Look-ups in named tables: a row name and a column name give one cell, copied from the table.

Table zalud
        zirud    kol    zod  borun  sokoduz   dotu
vuse    3.264  2.742  5.548  6.840    6.363  3.025
genud   8.115  8.507  6.293  3.926    5.027  8.107
kurafo  3.266  2.811  5.243  7.417    4.324  3.601
mugu    6.894  7.160  5.721  3.349    6.697  6.746
pugu    8.178  8.746  6.027  4.505    5.317  8.236
dutora  3.556  2.716  5.624  8.129    4.560  3.615
noso    7.738  8.477  6.018  3.322    6.820  7.522
zezus   2.783  2.231  5.272  6.729    5.976  2.734
gar     3.535  3.206  5.027  4.173    4.785  3.574
mezuge  6.651  7.254  5.704  2.675    6.626  6.557
maf     3.699  3.166  5.566  7.447    6.404  3.556

zezus, zod -> 5.272
maf, kol -> 3.166
gar, dotu -> 3.574
vuse, sokoduz -> 6.363
mezuge, sokoduz -> 6.626
genud, zod -> 6.293
pugu, dotu -> 8.236
kurafo, zod -> 5.243
vuse, kol -> 2.742
mezuge, borun -> 2.675
noso, borun -> 3.322
dutora, sokoduz -> 4.560
maf, borun -> 7.447
noso, sokoduz -> 6.820
dutora, borun -> 8.129
mezuge, dotu -> 6.557
Row with the largest kol: pugu

gigoko:
|  | vetavus | movom | nel | zisegon |
|---|---|---|---|---|
| suf | 1.560 | -3.740 | -1.913 | -0.571 |
| lol | 6.503 | 0.941 | -4.453 | 4.471 |
| kipuni | -2.774 | -2.436 | -2.424 | -3.352 |
| vob | -2.569 | 2.279 | -6.376 | -5.396 |
| tuf | -2.064 | -5.004 | -5.212 | 0.163 |
| lon | -0.502 | 3.222 | -7.173 | -5.397 |

vetavus of lol = 6.503
nel of suf = -1.913
vetavus of tuf = -2.064
nel of lon = -7.173
zisegon of suf = -0.571
zisegon of vob = -5.396
movom of tuf = -5.004
zisegon of lol = 4.471
movom of vob = 2.279
movom of lol = 0.941
zisegon of tuf = 0.163
movom of suf = -3.740
vetavus of lon = -0.502
nel of tuf = -5.212
nel of vob = -6.376

topit
         koti  pomi  lol  rodu  rek  sopaso  dufire  zetarun  ralipun  zevo
rog        18    24   39    64   23      48      35       31       19    19
vezorer    12    29   34    81   12      41      46       11       48    15
dap        86    18   42    10   55      13      50       93       45    67

What is the lol of rog in topit? 39
What is the zevo of dap in topit? 67
What is the ralipun of dap in topit? 45
What is the dufire of vezorer in topit? 46
What is the dufire of dap in topit? 50
What is the rodu of vezorer in topit? 81
What is the ralipun of rog in topit? 19
What is the sopaso of rog in topit? 48
What is the zevo of rog in topit? 19
What is the zetarun of dap in topit? 93
What is the rek of dap in topit? 55

Table dozupu
	tusuv	pez	kas	poz
bikober	135	29	174	57
zede	41	111	175	67
zul	181	87	145	164
resosa	104	115	35	127
muzagu	97	180	172	109
lozi	34	191	143	159
kuzuma	37	194	173	190
tebovur	46	68	153	49
lerazu	191	93	30	48
vefitas	159	90	109	76

What is the tusuv of zede in dozupu? 41
What is the tusuv of lozi in dozupu? 34
What is the kas of zul in dozupu? 145
What is the poz of vefitas in dozupu? 76
What is the kas of bikober in dozupu? 174
What is the pez of lozi in dozupu? 191
What is the kas of tebovur in dozupu? 153
What is the poz of muzagu in dozupu? 109
What is the pez of lerazu in dozupu? 93
What is the pez of muzagu in dozupu? 180
What is the poz of lerazu in dozupu? 48
What is the tusuv of resosa in dozupu? 104
Which row has the largest poz? kuzuma

vukigod =
         zabo  lun  fibada  zasi  bap
revop     119  122     105   154  118
dek       125  140     147    92  143
zepal      86  105     125    89  147
luso       92  144      85   145  119
taf       157  137     215    44  136
dod       128  123     185    62  117
fenodop   124  232     175    43   88

What is the fibada of dek in vukigod?
147
What is the zasi of zepal in vukigod?
89
What is the fibada of revop in vukigod?
105
What is the lun of revop in vukigod?
122
What is the bap of zepal in vukigod?
147
What is the zabo of revop in vukigod?
119
What is the fibada of fenodop in vukigod?
175
What is the lun of fenodop in vukigod?
232
What is the lun of dod in vukigod?
123
What is the fibada of dod in vukigod?
185
What is the zasi of dod in vukigod?
62
What is the zabo of taf in vukigod?
157
What is the zabo of fenodop in vukigod?
124
Which row has the largest fibada? taf

Table zuterud
	lif	pez
zoziko	640	436
pegi	680	536
popu	566	240
kas	294	875
minodu	821	507
rovosu	707	475
nos	627	671
nuzum	605	180
vud	750	670
kikotor	789	470
kavu	727	542
zulug	588	475

What is the pez of vud in zuterud? 670
What is the pez of zoziko in zuterud? 436
What is the lif of pegi in zuterud? 680
What is the lif of zulug in zuterud? 588
What is the pez of nos in zuterud? 671
What is the lif of zoziko in zuterud? 640
What is the pez of pegi in zuterud? 536
What is the pez of minodu in zuterud? 507
What is the pez of nuzum in zuterud? 180
What is the pez of zulug in zuterud? 475
What is the pez of kikotor in zuterud? 470
What is the pez of rovosu in zuterud? 475
What is the lif of kavu in zuterud? 727
What is the pez of kas in zuterud? 875
What is the lif of rovosu in zuterud? 707
What is the lif of popu in zuterud? 566
What is the lif of minodu in zuterud? 821
What is the lif of vud in zuterud? 750
Row with the largest pez: kas

Table muvur
         supeva  sabif  vumut
piriz        30    129     56
masikis      22    234     46
tikibo       73    114     14

tikibo, sabif -> 114
piriz, supeva -> 30
piriz, vumut -> 56
masikis, sabif -> 234
masikis, vumut -> 46
tikibo, vumut -> 14
masikis, supeva -> 22
piriz, sabif -> 129
tikibo, supeva -> 73

Table nokofu
,suz,fad,paron,mapu,gaf,nuse,sof
bedav,8.2,-21.3,-47.5,25.5,26.4,17.9,1.2
dop,-44.7,8.3,-2.0,15.0,-15.1,-51.1,-47.0
sigetat,-21.6,-16.3,-14.5,51.4,40.0,-3.1,-24.6
zabur,-44.8,9.2,-1.8,15.5,-11.2,-51.0,-48.9
zuv,-11.4,-12.9,-20.0,45.3,45.9,5.9,-26.9
vun,-43.1,7.4,-8.3,19.8,19.4,-43.4,-54.3
dem,-62.9,-26.5,-12.6,-24.3,-22.2,-48.9,-70.0
nekuv,20.6,-18.4,-1.9,-26.4,-53.6,3.0,52.3
zuz,44.1,-21.9,-8.8,-49.4,-54.2,17.8,48.5
romun,-4.5,13.2,37.7,-29.7,-21.8,-6.0,0.9
lik,2.3,14.7,29.6,-25.7,-26.1,-6.6,22.5
riv,-10.6,-3.5,1.3,-38.2,-38.1,-4.1,-31.7
vefu,44.1,-14.9,-22.0,-36.4,-38.7,16.3,28.5
seg,-41.7,-0.3,-12.3,30.8,32.1,-33.0,-44.5

What is the nuse of sigetat in nokofu? -3.1
What is the nuse of bedav in nokofu? 17.9
What is the suz of vefu in nokofu? 44.1
What is the mapu of romun in nokofu? -29.7
What is the nuse of nekuv in nokofu? 3.0
What is the gaf of vun in nokofu? 19.4
What is the fad of zuz in nokofu? -21.9
What is the sof of dem in nokofu? -70.0
What is the sof of lik in nokofu? 22.5
What is the gaf of bedav in nokofu? 26.4
What is the fad of dem in nokofu? -26.5
What is the nuse of seg in nokofu? -33.0
What is the sof of zuv in nokofu? -26.9
Row with the largest fad: lik

Table vepemet
|  | vadi | buk | ziz | bibinor | gudazu |
|---|---|---|---|---|---|
| kif | 4891 | 2134 | 1823 | 4648 | 6464 |
| tezoven | 7452 | 4140 | 4578 | 7447 | 2395 |
| gog | 1787 | 3749 | 7362 | 5197 | 6856 |
| kazavek | 4225 | 2429 | 6001 | 4854 | 2216 |
| lizubit | 2655 | 4148 | 3917 | 7665 | 6355 |
| mapu | 4221 | 4234 | 5695 | 1200 | 3302 |
| ribus | 3498 | 2546 | 5245 | 2734 | 7367 |
| zut | 1459 | 2237 | 5922 | 4967 | 4216 |
| gugoro | 2241 | 4151 | 3140 | 7124 | 7966 |
| sarutok | 4199 | 2637 | 6056 | 4045 | 3368 |

gog, vadi: 1787
gog, buk: 3749
kazavek, vadi: 4225
kif, ziz: 1823
lizubit, buk: 4148
kazavek, buk: 2429
mapu, ziz: 5695

venivi
columns: nukan, kun, zokiga, vabobi, gofabu, nizapu
guzeg: [-49.80, 0.04, -11.83, -26.91, 63.28, -36.25]
siv: [40.93, -39.27, -37.66, -37.09, -68.37, -54.83]
kefu: [31.85, 17.52, -9.25, 3.62, -55.20, 19.50]
pelarid: [50.00, 0.04, -29.91, -3.17, -81.53, 7.11]
kab: [-58.87, 0.04, -9.25, -26.91, 63.28, -36.25]
gabu: [50.00, 0.04, -29.91, -6.56, -81.53, 0.92]
kufitad: [-13.51, -39.27, -35.08, -43.88, 23.78, -61.03]
revo: [40.93, -39.27, -40.24, -37.09, -68.37, -54.83]
vive: [-22.58, -39.27, -35.08, -40.49, 23.78, -61.03]
dosup: [-49.80, 17.52, -4.08, 0.23, 50.11, 13.31]
suver: [-22.58, -39.27, -35.08, -40.49, 23.78, -61.03]
dif: [50.00, 0.04, -27.33, -3.17, -81.53, 7.11]
nevifup: [-49.80, 0.04, -9.25, -26.91, 63.28, -30.05]
degad: [-49.80, 0.04, -11.83, -26.91, 63.28, -30.05]

gabu, kun -> 0.04
kab, nizapu -> -36.25
degad, gofabu -> 63.28
degad, vabobi -> -26.91
degad, nizapu -> -30.05
suver, zokiga -> -35.08
dosup, kun -> 17.52
revo, kun -> -39.27
dosup, gofabu -> 50.11
vive, zokiga -> -35.08
guzeg, gofabu -> 63.28
vive, kun -> -39.27

